Here is a tiny trained network, its code and every weight. The questions are about switching its units off for an input and a target symbol, where a switched-off unit gives its printed mean instead of its output.

import numpy as np


def w(rows, s, z=0):
    codes = np.array(rows[::2]) - 128.0
    scale = np.full(codes.shape[1], s)
    scale[-1] = z or s
    return codes * scale


def norm(h):
    return h / np.sqrt((h * h).mean(-1, keepdims=True) + 1e-5)


def f(y):
    return np.maximum(y, 0)


def softmax(a):
    e = np.exp(a - a.max(-1, keepdims=True))
    return e / e.sum(-1, keepdims=True)


def log_softmax(a):
    a = a - a.max(-1, keepdims=True)
    return a - np.log(np.exp(a).sum(-1, keepdims=True))


def net(x, mask):
    ids = ['ΛΦαβγεζηθμξτω'.index(c) for c in x.split()]
    T = len(ids)
    res = E[ids] + P[:T]
    q, k, v = (norm(res) @ M[0].T for M in (Q, K, V))
    z = softmax(np.where(np.tri(T) > 0, q @ k.T / 4**0.5, -1e9)) @ v
    res = res + np.where(mask[0], z, O[0][:, -1]) @ O[0][:, :-1]
    y = f(norm(res) @ A[0][:, :-1].T + A[0][:, -1])
    res = res + np.where(mask[1:17], y, B[0][:, -1]) @ B[0][:, :-1]
    return log_softmax(norm(res)[-1] @ U[:, :-1].T + U[:, -1])


Q, K, V, O, A, B = {}, {}, {}, {}, {}, {}
E = w([
[58,57,99],'Λ',
[128,140,88],'Φ',
[165,31,135],'α',
[40,101,134],'β',
[149,157,93],'γ',
[56,57,100],'ε',
[227,251,46],'ζ',
[163,35,115],'η',
[39,94,143],'θ',
[67,190,153],'μ',
[200,89,15],'ξ',
[40,96,139],'τ',
[114,161,82],'ω',
],0.013)
P = w([
[129,147,8],'0',
[125,128,52],'1',
[119,123,73],'2',
[120,124,89],'3',
[122,126,103],'4',
[124,131,116],'5',
[124,137,131],'6',
[128,146,148],'7',
[133,152,172],'8',
[136,152,191],'9',
[138,155,200],'10',
],0.011)
Q[0] = w([
[43,22,182],'h1',
[210,162,85],'h1',
[97,11,160],'h1',
[130,254,128],'h1',
],0.0067)
K[0] = w([
[91,118,247],'h1',
[113,126,103],'h1',
[204,134,223],'h1',
[159,138,88],'h1',
],0.012)
V[0] = w([
[206,169,146],'h1',
[131,109,254],'h1',
[180,63,124],'h1',
[116,122,69],'h1',
],0.0076)
O[0] = w([
[41,89,144,19],'h1',
[108,120,2,2],'h1',
[89,108,150,166],'h1',
[84,165,154,208],'h1',
],0.0076,0.0038)
A[0] = w([
[167,118,141,6],'n1',
[85,145,97,202],'n2',
[161,149,148,1],'n3',
[155,169,98,192],'n4',
[89,163,153,122],'n5',
[125,87,253,168],'n6',
[134,182,143,88],'n7',
[167,117,127,135],'n8',
[111,105,54,110],'n9',
[97,161,132,85],'n10',
[172,111,84,114],'n11',
[103,145,131,47],'n12',
[122,183,198,54],'n13',
[119,140,153,135],'n14',
[109,78,114,153],'n15',
[164,169,100,176],'n16',
],0.015,0.0034)
B[0] = w([
[130,134,99,140],'n1',
[183,121,76,185],'n2',
[89,99,255,139],'n3',
[130,105,177,164],'n4',
[197,76,183,190],'n5',
[93,231,108,254],'n6',
[155,182,71,166],'n7',
[110,180,162,163],'n8',
[124,193,199,145],'n9',
[93,71,103,164],'n10',
[65,98,121,162],'n11',
[105,71,145,144],'n12',
[112,177,118,186],'n13',
[208,135,157,156],'n14',
[164,109,123,197],'n15',
[132,132,177,164],'n16',
],0.0067,0.0082)
U = w([
[74,4,218,253],'Λ',
[115,161,139,85],'Φ',
[150,206,93,182],'α',
[121,176,139,64],'β',
[176,84,140,118],'γ',
[79,158,190,159],'ε',
[148,193,84,173],'ζ',
[190,102,136,129],'η',
[122,180,163,91],'θ',
[188,131,136,179],'μ',
[109,157,163,13],'ξ',
[107,139,166,91],'τ',
[226,71,110,161],'ω',
],0.012,0.0046)

Each question gives the input, a string of symbols that net reads in full, and the target symbol t.
The units are the heads (4 rows each of Q, K, V and O) and the neurons (one row each of A and B). Each row of codes is followed by its name. A weight is (code - 128) times the scale printed after its matrix; where a second scale follows, it is the last column's (O, A, B and U).
mask holds one flag per unit, heads first, then neurons. A switched-off unit (its flag False) gives its mean, the last column of its rows in O or B, instead of its output. The means were averaged over made-up inputs and are rounded, as every weight is.
A unit's drop is (log p(t) with every unit on - log p(t) with that unit switched off) / (log p(t) with every unit on - log p(t) with every unit switched off).
The circuit of an input: a set's keep is (log p(t) with only the set's units on - log p(t) with every unit switched off) / (log p(t) with every unit on - log p(t) with every unit switched off). Starting from the 12 units with the biggest drops (on a tie, the unit counted first), units are removed one at a time, each time the one whose removal leaves the highest keep (on an exact tie, the one counted first), for as long as the keep stays at least 0.8.
circuit, biggest first: the units of the circuit, biggest drop first
most important unit: the unit with the biggest drop
top k neurons: the k neurons with the biggest drops, biggest first
drop when u is switched off: that unit's drop, to one decimal
input α Φ θ Λ, target ω: most important unit -> n15
input β θ ε, target ω: circuit, biggest first -> (n6, h1, n2)
input μ α Λ ζ η β α β α α, target Λ: top 3 neurons -> (n7, n13, n2)
input ζ α β α τ, target Λ: top 3 neurons -> (n7, n5, n13)
input β η Λ ζ Λ Λ ε θ α α η, target Λ: top 2 neurons -> (n11, n2)
input ζ γ α α ζ α τ α ζ θ Λ, target ω: circuit, biggest first -> (h1, n6, n2)
input ε ζ ξ θ Λ α ζ α β, target Λ: top 4 neurons -> (n7, n5, n10, n12)
input α α α, target Λ: top 4 neurons -> (n7, n2, n13, n15)
input γ α α τ α θ, target Λ: top 3 neurons -> (n7, n5, n13)
input β θ ε ξ η θ τ, target ω: top 2 neurons -> (n2, n5)
input α θ α α θ Λ ζ α θ β, target ω: top 3 neurons -> (n2, n5, n11)
input Λ β ε ζ α ω α α τ, target Λ: top 2 neurons -> (n5, n7)
input ω θ ε ζ θ β ζ β α η, target Λ: top 2 neurons -> (n7, n11)
input β θ θ α β α θ, target Λ: top 3 neurons -> (n7, n5, n10)
input α α Λ α ζ τ θ τ α α ξ, target Λ: most important unit -> n6
input α α ξ, target Λ: drop when n7 is switched off -> 0.2
input τ θ α α θ θ, target ω: drop when n2 is switched off -> 0.9
input ε θ θ τ τ θ τ, target ω: drop when n9 is switched off -> 0.0
input ζ ζ α θ ε ε τ β θ θ α, target ω: drop when n9 is switched off -> 0.1
input α α α Λ Φ ε α θ α β, target Λ: most important unit -> h1
